Below are the code and all the weights of a small trained network. Each question names an input and a class and asks about switching units off, where a switched-off unit gives its printed mean instead of its output.

import numpy as np


def w(rows, s, z=0):
    codes = np.array(rows[::2]) - 128.0
    scale = np.full(codes.shape[1], s)
    scale[-1] = z or s
    return codes * scale


def f(y):
    return np.maximum(y, 0)


def log_softmax(a):
    a = a - a.max(-1, keepdims=True)
    return a - np.log(np.exp(a).sum(-1, keepdims=True))


def net(x, mask):
    res = np.array(x, float).reshape(1, 7) / 4 @ E
    y = f(res @ A[0][:, :-1].T + A[0][:, -1])
    res = res + np.where(mask, y, B[0][:, -1]) @ B[0][:, :-1]
    return log_softmax(res[-1] @ U[:, :-1].T + U[:, -1])


A, B = {}, {}
E = w([
[110,85,176,196,87,84,83],'x0',
[95,162,89,206,180,94,225],'x1',
[156,105,121,197,146,205,135],'x2',
[114,161,217,88,49,210,103],'x3',
[2,69,98,134,164,175,127],'x4',
[186,112,209,136,131,131,115],'x5',
[142,166,154,96,149,117,72],'x6',
],0.0093)
A[0] = w([
[47,179,111,120,121,225,148,152],'neuron 0',
[78,184,38,39,42,114,80,180],'neuron 1',
[165,195,119,80,175,32,156,131],'neuron 2',
[149,133,103,95,190,161,133,171],'neuron 3',
[146,112,147,204,102,93,153,149],'neuron 4',
[100,156,106,136,144,95,22,100],'neuron 5',
[118,179,149,99,70,95,128,89],'neuron 6',
[25,66,53,47,196,117,126,255],'neuron 7',
[107,154,40,91,31,131,101,144],'neuron 8',
[163,160,162,143,109,132,162,114],'neuron 9',
[128,155,118,101,156,121,21,52],'neuron 10',
[66,59,40,248,134,106,136,163],'neuron 11',
[153,213,135,119,177,70,129,113],'neuron 12',
[197,109,40,172,182,198,121,182],'neuron 13',
],0.013,0.0026)
B[0] = w([
[85,131,162,69,75,188,152,203],'neuron 0',
[153,93,115,64,183,115,90,197],'neuron 1',
[91,98,157,186,151,70,157,208],'neuron 2',
[141,125,117,98,127,128,96,177],'neuron 3',
[88,125,135,76,104,159,158,172],'neuron 4',
[155,171,118,171,105,158,141,156],'neuron 5',
[122,95,113,131,165,100,145,159],'neuron 6',
[136,79,133,1,173,113,133,248],'neuron 7',
[124,125,149,102,170,119,137,171],'neuron 8',
[96,124,100,102,151,129,123,161],'neuron 9',
[93,155,117,162,94,152,166,160],'neuron 10',
[81,108,150,203,122,7,190,244],'neuron 11',
[144,90,112,139,133,57,115,183],'neuron 12',
[208,152,95,170,158,94,54,210],'neuron 13',
],0.018,0.017)
U = w([
[81,119,134,49,119,210,187,115],'0',
[162,173,91,196,105,176,139,6],'1',
[117,68,105,126,228,63,180,233],'2',
[68,141,143,254,47,121,228,100],'3',
],0.0087,0.0012)

Each question gives the input, the list of numbers given to net, and the class t.
The units are the neurons (one row each of A and B). Each row of codes is followed by its name. A weight is (code - 128) times the scale printed after its matrix; where a second scale follows, it is the last column's (A, B and U).
mask holds one flag per neuron, in row order. A switched-off neuron (its flag False) gives its mean, the last column of its row in B, instead of its output. The means were averaged over made-up inputs and are rounded, as every weight is.
A unit's drop is (log p(t) with every unit on - log p(t) with that unit switched off) / (log p(t) with every unit on - log p(t) with every unit switched off).
The circuit of an input: a set's keep is (log p(t) with only the set's units on - log p(t) with every unit switched off) / (log p(t) with every unit on - log p(t) with every unit switched off). Starting from the 12 units with the biggest drops (on a tie, the unit counted first), units are removed one at a time, each time the one whose removal leaves the highest keep (on an exact tie, the one counted first), for as long as the keep stays at least 0.8.
units of the circuit, in order: the units of the circuit, biggest drop first
k most important neurons: the k neurons with the biggest drops, biggest first
drop of u: that unit's drop, to one decimal
input [6,-6,6,1,3,8,-7], class 3: units of the circuit, in order => neuron 7
input [8,-7,2,6,8,4,-1], class 0: 2 most important neurons => neuron 11; neuron 2
input [-7,-2,-3,3,0,-3,2], class 0: 3 most important neurons => neuron 11; neuron 0; neuron 13
input [-1,-6,7,8,-5,7,7], class 0: 2 most important neurons => neuron 11; neuron 13
input [5,-8,3,-8,-3,5,-1], class 1: 3 most important neurons => neuron 11; neuron 7; neuron 2
input [7,-1,6,7,6,4,4], class 0: 2 most important neurons => neuron 11; neuron 2
input [4,1,4,0,2,5,-5], class 3: drop of neuron 7 => 0.3
input [-7,2,8,0,-4,-2,-2], class 1: drop of neuron 7 => 0.2
input [-2,-4,6,0,-2,2,-4], class 1: 2 most important neurons => neuron 7; neuron 11
input [0,0,-2,3,4,3,6], class 0: drop of neuron 11 => 0.2
input [1,6,4,2,-5,1,-6], class 3: 2 most important neurons => neuron 7; neuron 1
